Below are the code and all the weights of a small trained network. Each question names an input and a class and asks about switching units off, where a switched-off unit gives its printed mean instead of its output.

import numpy as np


def w(rows, s, z=0):
    codes = np.array(rows[::2]) - 128.0
    scale = np.full(codes.shape[1], s)
    scale[-1] = z or s
    return codes * scale


def f(y):
    return y / 2 * (1 + np.tanh(0.7978845608 * (y + 0.044715 * y**3)))


def log_softmax(a):
    a = a - a.max(-1, keepdims=True)
    return a - np.log(np.exp(a).sum(-1, keepdims=True))


def net(x, mask):
    res = np.array(x, float).reshape(1, 7) / 4 @ E
    y = f(res @ A[0][:, :-1].T + A[0][:, -1])
    res = res + np.where(mask, y, B[0][:, -1]) @ B[0][:, :-1]
    return log_softmax(res[-1] @ U[:, :-1].T + U[:, -1])


A, B = {}, {}
E = w([
[114,84,218,162,139,31,93,144,78],'x0',
[167,167,173,81,66,152,96,242,75],'x1',
[127,128,134,131,125,131,124,125,125],'x2',
[30,118,96,126,2,136,14,140,189],'x3',
[5,143,160,34,170,137,58,128,149],'x4',
[206,12,213,43,76,152,145,98,199],'x5',
[127,130,135,133,130,130,127,130,127],'x6',
],0.0079)
A[0] = w([
[131,55,87,120,173,127,128,15,120,57],'N0',
[147,156,144,60,94,118,156,223,115,85],'N1',
[181,100,72,228,27,96,88,138,168,253],'N2',
[143,140,100,125,147,254,135,142,169,56],'N3',
[178,4,201,44,94,149,176,116,230,48],'N4',
[165,173,174,106,184,128,224,126,76,76],'N5',
[148,165,141,71,188,128,208,121,146,102],'N6',
[52,86,135,54,216,164,37,145,136,235],'N7',
[91,122,102,155,134,111,141,57,136,44],'N8',
[121,165,96,110,124,210,178,117,161,58],'N9',
[173,174,140,77,118,153,120,215,121,60],'N10',
[101,103,109,153,157,102,153,88,206,19],'N11',
[112,58,212,190,156,64,100,156,99,53],'N12',
[119,169,154,89,72,157,169,182,60,47],'N13',
],0.0071,0.0044)
B[0] = w([
[167,120,179,193,138,94,66,138,195,175],'N0',
[110,77,174,209,150,138,72,76,152,157],'N1',
[145,140,134,72,137,198,162,92,144,204],'N2',
[76,27,63,75,112,17,106,100,78,159],'N3',
[65,200,98,172,165,141,151,246,73,254],'N4',
[54,206,183,52,70,137,145,68,173,205],'N5',
[116,151,100,113,74,114,107,94,144,183],'N6',
[198,116,135,133,133,212,198,73,88,240],'N7',
[126,147,193,172,187,101,54,197,193,143],'N8',
[107,1,70,109,172,67,64,120,75,157],'N9',
[162,90,154,149,180,106,48,115,175,153],'N10',
[140,97,168,178,95,78,66,122,187,146],'N11',
[111,55,42,75,73,64,110,100,68,182],'N12',
[156,68,156,230,178,113,46,153,186,145],'N13',
],0.0097,0.0091)
U = w([
[146,77,197,180,157,106,54,146,210,45],'0',
[99,5,53,53,93,27,115,132,59,23],'1',
[60,216,79,179,159,134,128,220,84,74],'2',
[140,115,142,103,121,155,145,124,130,253],'3',
[148,110,143,102,130,147,142,133,132,251],'4',
[40,166,193,28,15,159,102,102,209,31],'5',
[208,70,147,140,153,199,212,88,105,74],'6',
],0.011,0.0084)

Each question gives the input, the list of numbers given to net, and the class t.
The units are the neurons (one row each of A and B). Each row of codes is followed by its name. A weight is (code - 128) times the scale printed after its matrix; where a second scale follows, it is the last column's (A, B and U).
mask holds one flag per neuron, in row order. A switched-off neuron (its flag False) gives its mean, the last column of its row in B, instead of its output. The means were averaged over made-up inputs and are rounded, as every weight is.
A unit's drop is (log p(t) with every unit on - log p(t) with that unit switched off) / (log p(t) with every unit on - log p(t) with every unit switched off).
The circuit of an input: a set's keep is (log p(t) with only the set's units on - log p(t) with every unit switched off) / (log p(t) with every unit on - log p(t) with every unit switched off). Starting from the 12 units with the biggest drops (on a tie, the unit counted first), units are removed one at a time, each time the one whose removal leaves the highest keep (on an exact tie, the one counted first), for as long as the keep stays at least 0.8.
units of the circuit, in order: the units of the circuit, biggest drop first
top k neurons: the k neurons with the biggest drops, biggest first
drop of u: that unit's drop, to one decimal
input [-8,-4,2,-5,1,-5,2], class 1: units of the circuit, in order -> [N9; N3]
input [3,-7,6,8,-8,0,6], class 5: units of the circuit, in order -> [N2]
input [-5,6,0,-4,3,4,-1], class 0: top 3 neurons -> [N10; N1; N13]
input [-3,-2,-4,-6,7,-2,-3], class 6: top 3 neurons -> [N7; N4; N12]
input [6,1,5,2,-5,1,2], class 1: top 3 neurons -> [N12; N7; N5]
input [7,-5,4,-4,-7,-6,-4], class 1: top 3 neurons -> [N12; N4; N7]
input [8,-8,5,7,8,6,6], class 0: top 2 neurons -> [N0; N11]
input [1,-8,0,-3,-7,-8,-8], class 0: top 2 neurons -> [N4; N8]
input [7,8,-6,-6,5,1,1], class 0: top 3 neurons -> [N13; N1; N10]
input [7,3,3,-1,7,5,0], class 1: top 2 neurons -> [N12; N2]
input [4,-4,-4,7,-7,-2,-2], class 5: top 4 neurons -> [N7; N2; N4; N9]
input [-6,6,-7,-8,1,4,-7], class 5: top 2 neurons -> [N5; N6]
input [2,-2,-6,6,2,-4,1], class 3: units of the circuit, in order -> [N4; N5; N7]
input [-2,3,-8,-2,5,-4,-5], class 3: units of the circuit, in order -> [N4]
input [-7,8,1,1,0,-1,-7], class 0: units of the circuit, in order -> [N13; N10]
input [8,-1,-1,7,5,-6,1], class 1: drop of N5 -> 0.2
input [5,8,-7,-1,7,-5,-3], class 0: drop of N13 -> 0.2
input [-2,-3,8,3,8,8,5], class 2: drop of N4 -> 0.9
